Zaled: [125 184 153 131 109 144  89 147 161 123]
serab: [158 117 153 109 131 147 144  89  96  85]
tefog: [117 145 185 133  99 110 117 121 182  86]
start: [153 131 109 144]
Zaled, 2
start: [147 144  89]
serab, 5
start: [158 117 153 109 131 147 144  89  96]
serab, 0
start: [158 117]
serab, 0
start: [117 145 185 133  99 110 117]
tefog, 0

sut: [126 144 144 133 145]
nam: [129 118 138 113 105]
Fomev: [144 144 132 187 141]
tefog: [126 144 107 113 187]
start: [129 118 138 113]
nam, 0
start: [144 132]
Fomev, 1
start: [126 144 107 113]
tefog, 0
start: [132 187]
Fomev, 2
start: [187 141]
Fomev, 3
start: [144 107 113 187]
tefog, 1
start: [144 144 133]
sut, 1

Fomev: [113  66  87 116 122 111 138 140 179 102]
nam: [165 139 144  99  97 100 153 165 107 147]
forav: [ 92 165 153 100  99 144 139  97 160 108]
start: [116 122]
Fomev, 3
start: [139 144  99  97 100 153 165]
nam, 1
start: [111 138 140 179 102]
Fomev, 5

serab: [149 165 121 170  96 102 102 141]
Fomev: [195 129 183 175 121 162 145  98]
Tevom: [178 142 159 173 113 140 129 113]
nam: [129  92 149 102 157 164 157 105]
forav: [125  92 147  99 158 163 157 107]
favu: [133  93 154 107 156 164 158 105]
zar: [129 195 141 102 102  96 170 121]
start: [195 129]
Fomev, 0
start: [121 170  96 102 102 141]
serab, 2
start: [107 156 164]
favu, 3
start: [ 96 102]
serab, 4
start: [129 195 141 102 102  96 170]
zar, 0

Tevom: [146 126 136 189 161 104 176  95 145 162]
Soguz: [180 146 124 136 189 161 104 176 120 107]
Fomev: [116 132 124 136  92 108  86 128 143 179]
sut: [180 146 127 115 189 161 168 176 120 107]
start: [127 115 189 161 168]
sut, 2
find: [116 132 124 136  92 108  86 128 143 179]
Fomev
start: [146 124 136 189 161 104 176]
Soguz, 1
find: [146 126 136 189 161 104 176  95 145 162]
Tevom
start: [ 95 145 162]
Tevom, 7
find: [180 146 124 136 189 161 104 176 120 107]
Soguz

nam: [153  85  91 140]
Tevom: [164  91 186 130]
Lup: [ 77  91 154  85]
forav: [138 127  97 131]
Zaled: [135 132  99 144]
start: [138 127]
forav, 0
start: [85 91]
nam, 1
start: [154  85]
Lup, 2
start: [77 91]
Lup, 0
start: [127  97]
forav, 1
start: [132  99 144]
Zaled, 1

Lup: [132 151 153 111 161 108 130 140 127 113 147 127 125 142 130 111 108 131
 137 133 133 117 120 139 115 105 112 121 127 113 131 123 139 147 136 142
 143 119 151 119 125 137 137 121]
Fomev: [104 127 119 125 151 119 125 118 132 103 131 133 144 107 148 136 137 131
 108  94 121 124 145 135  99 106 116 119 119 107 128 140 128 142 123 124
 112 112 109 131 104 127 125 135]
favu: [173 145  83 114 142 155  57 135 132 103 131  90 120 157 173 135 137 175
  87 170 124 120 143 128 105  80 136 134 131  79 142 167 107 174 150 136
 129 136  95 143  97 132 129 159]
nam: [173 145  83 114 142 155  57 135 133 177  96  90 120 157 173 135 137 175
  87 170 124 120 143 128 105  80 136 133 131  79 142 167 107 174 150 136
 129 136  95 143  97 132 129 159]
zar: [106 124 150 122 133 133 108 113 144 128 114 142 120 126 115 126 143 144
 127 125 118 132 131 123 144 131 118 118 123 119 136 132 133 112 129 151
 122 127 115 111 128 152 134 105]
start: [131 104 127 125]
Fomev, 39
start: [108 131 137]
Lup, 16
find: [104 127 119 125 151 119 125 118 132 103 131 133 144 107 148 136 137 131
 108  94 121 124 145 135  99 106 116 119 119 107 128 140 128 142 123 124
 112 112 109 131 104 127 125 135]
Fomev
start: [155  57 135 133 177]
nam, 5
start: [134 131]
favu, 27

sut: [122 140 103 133 114 115 130 147 126 103 133 141 147 145 114 136 126 111
 106 135 145 117  97 100  65 103 123  98 152 158]
Tevom: [121 139 100 133 115 115 130 146 125 106 134 137 109 111 114 135 125 115
 106 135 146 117  97 100  63 103 127  98 148 158]
serab: [133 113 146 125 145 143 126 106 128 160 125 108 109 111 143 120 126 135
 106 145 111 140 158 152 186 155 139 156  97 101]
Zaled: [135 117 155 123 141 141 126 110 130 145 121 118 109 112 141 120 129 135
 152 122 109 139 161 157 193 155 124 161 107  98]
zar: [131 147 143 123 108 117 128 152 139  88 121 169 136 145 117 132 147  91
 112 142 126 119 116 124 114 110  93 116 171 136]
tefog: [131 111 139 127 147 142 126 104 126 168 128 101 112 111 142 122 123 161
 150 117 117 140 154 149 179 152 150 151  93 103]
Fomev: [138 128 168 121 130 134 126 123 137 116 117 145 110 119 136 122 141 109
 143 131 106 133 160 157 194 145 102 161 134  98]
start: [111 106 135 145]
sut, 17
find: [133 113 146 125 145 143 126 106 128 160 125 108 109 111 143 120 126 135
 106 145 111 140 158 152 186 155 139 156  97 101]
serab
start: [132 147]
zar, 15

sut: [168 119 139 171 112 153 130]
forav: [116 133 125 132 134 120 133]
zar: [144 138 123 101 120 132 124]
favu: [150 156 134  70 121 115 136]
Fomev: [136 103 103 123 114 115 130]
Soguz: [131 131 144 159 147 141 132]
nam: [116 128 115 201 159 132 129]
Lup: [127  96 116 102 126 140 118]
tefog: [114 143 129 119 124 142 124]
Tevom: [158 112 121 192 132 152 118]
Zaled: [134 125 133 116 132 120 126]
serab: [110 127  96 116 103 126 140]
start: [143 129 119 124]
tefog, 1
start: [127  96 116 103 126 140]
serab, 1
start: [116 133 125 132 134 120]
forav, 0
start: [144 138 123 101 120 132]
zar, 0
start: [123 114 115 130]
Fomev, 3
start: [134  70]
favu, 2

sut: [133  73 133 124]
forav: [122  58 122 110]
Zaled: [ 89  71  89 130]
Soguz: [ 73 130  91 146]
Tevom: [ 96  61  96 131]
Lup: [127  55 127 105]
serab: [ 73  91 130 106]
zar: [128  61 128 115]
favu: [ 91  67  91 129]
start: [96 61]
Tevom, 0
start: [133  73 133]
sut, 0
start: [ 71  89 130]
Zaled, 1
start: [ 73 133]
sut, 1
start: [ 73 130  91]
Soguz, 0

sut: [108 127 117 140  92 121  97  94 121 105 125 145 134 151  89 127 120 111
 110 142 123 118 126 134 130 139 147 135  94 121  72 135  96 100]
nam: [125 128 126 127 133 134 128 126 116 125 120 124 131 140 139 132 126 128
 133 120 126 129 130 129 125 129 124 130 131 120 133 121 132 124]
Fomev: [ 93 126 116 127 122 117 114 113 119 126 117 116 122 113 135  99 130 114
 141 141 121 134 147 170 156 138 112 113 130 161 140 125 152 139]
favu: [136 121 135 118 120 139 148 126 123 143 125 128 117 128 130 133 113 110
 127 121 138 126 122 129 121 118 119 124 138 136 127 134 133 122]
Soguz: [123 130 133 124 121 133  97  94 124 133 136 130 121 136 126 132 119 135
 127 127 123 141 133 120 128 118 128 131 119 140 105 147 128 126]
zar: [122 105 128 126 138 134 127 122 115 135 136 128 117 139 120 137 119 128
 118 129 123 148 120 126 132 124 129 127 116 110 127 119 131 143]
forav: [123 130 133 124 121 133 125 133 124 133 136 130 121 136 126 132 119 135
 127 127 123 141 133 122 122 118 130 117 135 121  94  72  96 136]
Lup: [109 143 112 126 127 136 142 119 116 124 106 161 135 133  97 113 133 121
  97 153 156 121 144 139 122 115 123 110 144 143 120 111 112 127]
find: [108 127 117 140  92 121  97  94 121 105 125 145 134 151  89 127 120 111
 110 142 123 118 126 134 130 139 147 135  94 121  72 135  96 100]
sut
start: [ 94 121  72 135  96]
sut, 28
start: [ 97  94 121]
sut, 6

zar: [136  85 145  62 122]
sut: [138  92 144  70 120]
favu: [144  92 145  65 134]
tefog: [135  96 143  73 130]
Zaled: [128  94 141  69 135]
nam: [124  90 138  57 129]
forav: [136 101 138  66 119]
serab: [139  89  57 138 119]
Fomev: [146  97 141  55 133]
Lup: [122  92 138  60 133]
start: [138  57]
nam, 2
start: [124  90]
nam, 0
start: [ 89  57 138 119]
serab, 1

forav: [108 101 141 148 106]
zar: [108 101 108 108 151]
nam: [108 101 108 108 147]
Soguz: [108 101  58 108 147]
find: [108 101  58 108 147]
Soguz
find: [108 101 108 108 147]
nam
find: [108 101 108 108 151]
zar

Zaled: [138 115 138 116 135 119 130 123 130 158 140 128 102 134]
favu: [116 132  91 170 137 125  98 144  98 107 134 104 184 123]
Lup: [124 162 131 135 122 151 139 133 125  98 104 144 158 121]
forav: [105  94  86 171 125 107  98 144 137  98 158  89 167 131]
serab: [142 106 140 116 140 114 129 123 134 172 150 125  92 139]
Fomev: [140 107 136 121 139 115 127 126 135 165 151 123 101 139]
start: [116 135]
Zaled, 3
start: [125 107  98 144 137  98]
forav, 4
start: [138 115]
Zaled, 0
start: [ 91 170]
favu, 2
start: [106 140 116]
serab, 1
start: [137 125  98 144  98 107 134 104 184 123]
favu, 4

zar: [185  86 130 193 182  91]
nam: [ 89 107 173  99 110 171]
sut: [ 74 187 125 165 189  95]
favu: [149  74 186 125 165 168]
serab: [156 184  96  86 107 173]
Tevom: [179  95 143 183 169  88]
start: [ 86 107 173]
serab, 3
start: [ 74 186 125 165]
favu, 1
start: [193 182  91]
zar, 3
start: [ 95 143 183 169]
Tevom, 1
start: [ 74 187]
sut, 0

